Below are the code and all the weights of a small trained network. Each question names an input and a class and asks about switching units off, where a switched-off unit gives its printed mean instead of its output.

import numpy as np


def w(rows, s, z=0):
    codes = np.array(rows[::2]) - 128.0
    scale = np.full(codes.shape[1], s)
    scale[-1] = z or s
    return codes * scale


def f(y):
    return y / 2 * (1 + np.tanh(0.7978845608 * (y + 0.044715 * y**3)))


def log_softmax(a):
    a = a - a.max(-1, keepdims=True)
    return a - np.log(np.exp(a).sum(-1, keepdims=True))


def net(x, mask):
    res = np.array(x, float).reshape(1, 4) / 4 @ E
    y = f(res @ A[0][:, :-1].T + A[0][:, -1])
    res = res + np.where(mask, y, B[0][:, -1]) @ B[0][:, :-1]
    return log_softmax(res[-1] @ U[:, :-1].T + U[:, -1])


A, B = {}, {}
E = w([
[142,189,157,158,40,234,60,177],'x0',
[136,51,197,158,107,57,34,254],'x1',
[185,226,107,186,201,72,150,195],'x2',
[98,103,7,107,34,157,175,135],'x3',
],0.0098)
A[0] = w([
[139,175,190,189,68,195,86,96,125],'neuron 0',
[203,202,193,157,255,32,155,154,184],'neuron 1',
[77,44,159,47,47,169,198,57,208],'neuron 2',
[114,233,188,135,71,219,158,68,183],'neuron 3',
[216,213,113,174,183,87,173,196,254],'neuron 4',
[142,200,80,88,51,133,171,203,196],'neuron 5',
[41,101,172,139,112,176,93,201,215],'neuron 6',
],0.0089,0.0044)
B[0] = w([
[187,93,66,113,124,237,149,99,185],'neuron 0',
[102,147,166,234,192,209,102,86,251],'neuron 1',
[41,86,100,68,181,64,106,159,254],'neuron 2',
[144,177,132,80,162,122,62,72,209],'neuron 3',
[136,250,188,194,143,127,209,90,227],'neuron 4',
[164,181,73,104,42,73,119,75,189],'neuron 5',
[176,59,71,147,103,150,38,249,194],'neuron 6',
],0.012,0.015)
U = w([
[3,143,82,5,184,78,167,138,103],'0',
[196,221,82,128,68,65,188,114,117],'1',
[133,168,222,229,254,201,117,132,158],'2',
[224,164,88,37,151,229,67,131,5],'3',
[162,39,85,138,52,124,92,246,211],'4',
],0.0082,0.0019)

Each question gives the input, the list of numbers given to net, and the class t.
The units are the neurons (one row each of A and B). Each row of codes is followed by its name. A weight is (code - 128) times the scale printed after its matrix; where a second scale follows, it is the last column's (A, B and U).
mask holds one flag per neuron, in row order. A switched-off neuron (its flag False) gives its mean, the last column of its row in B, instead of its output. The means were averaged over made-up inputs and are rounded, as every weight is.
A unit's drop is (log p(t) with every unit on - log p(t) with that unit switched off) / (log p(t) with every unit on - log p(t) with every unit switched off).
The circuit of an input: a set's keep is (log p(t) with only the set's units on - log p(t) with every unit switched off) / (log p(t) with every unit on - log p(t) with every unit switched off). Starting from all 7 units, units are removed one at a time, each time the one whose removal leaves the highest keep (on an exact tie, the one counted first), for as long as the keep stays at least 0.8.
circuit, biggest first: the units of the circuit, biggest drop first
k most important neurons: the k neurons with the biggest drops, biggest first
drop when u is switched off: that unit's drop, to one decimal
input [0,4,-4,-6], class 4: circuit, biggest first : [neuron 4; neuron 6]
input [5,1,0,6], class 4: most important neuron : [neuron 4]
input [5,-4,-4,6], class 0: 2 most important neurons : [neuron 2; neuron 1]
input [5,0,-7,7], class 0: 2 most important neurons : [neuron 2; neuron 3]
input [6,-6,3,4], class 1: 4 most important neurons : [neuron 5; neuron 6; neuron 1; neuron 2]
input [6,-4,-6,7], class 0: 2 most important neurons : [neuron 2; neuron 1]
input [6,-8,7,1], class 1: 2 most important neurons : [neuron 5; neuron 4]
input [-3,-6,-4,-6], class 0: drop when neuron 4 is switched off : 0.1
input [6,5,-2,-5], class 4: drop when neuron 6 is switched off : 0.3
input [3,7,-5,-8], class 4: drop when neuron 6 is switched off : 0.2
input [8,-6,7,5], class 1: drop when neuron 6 is switched off : 0.0
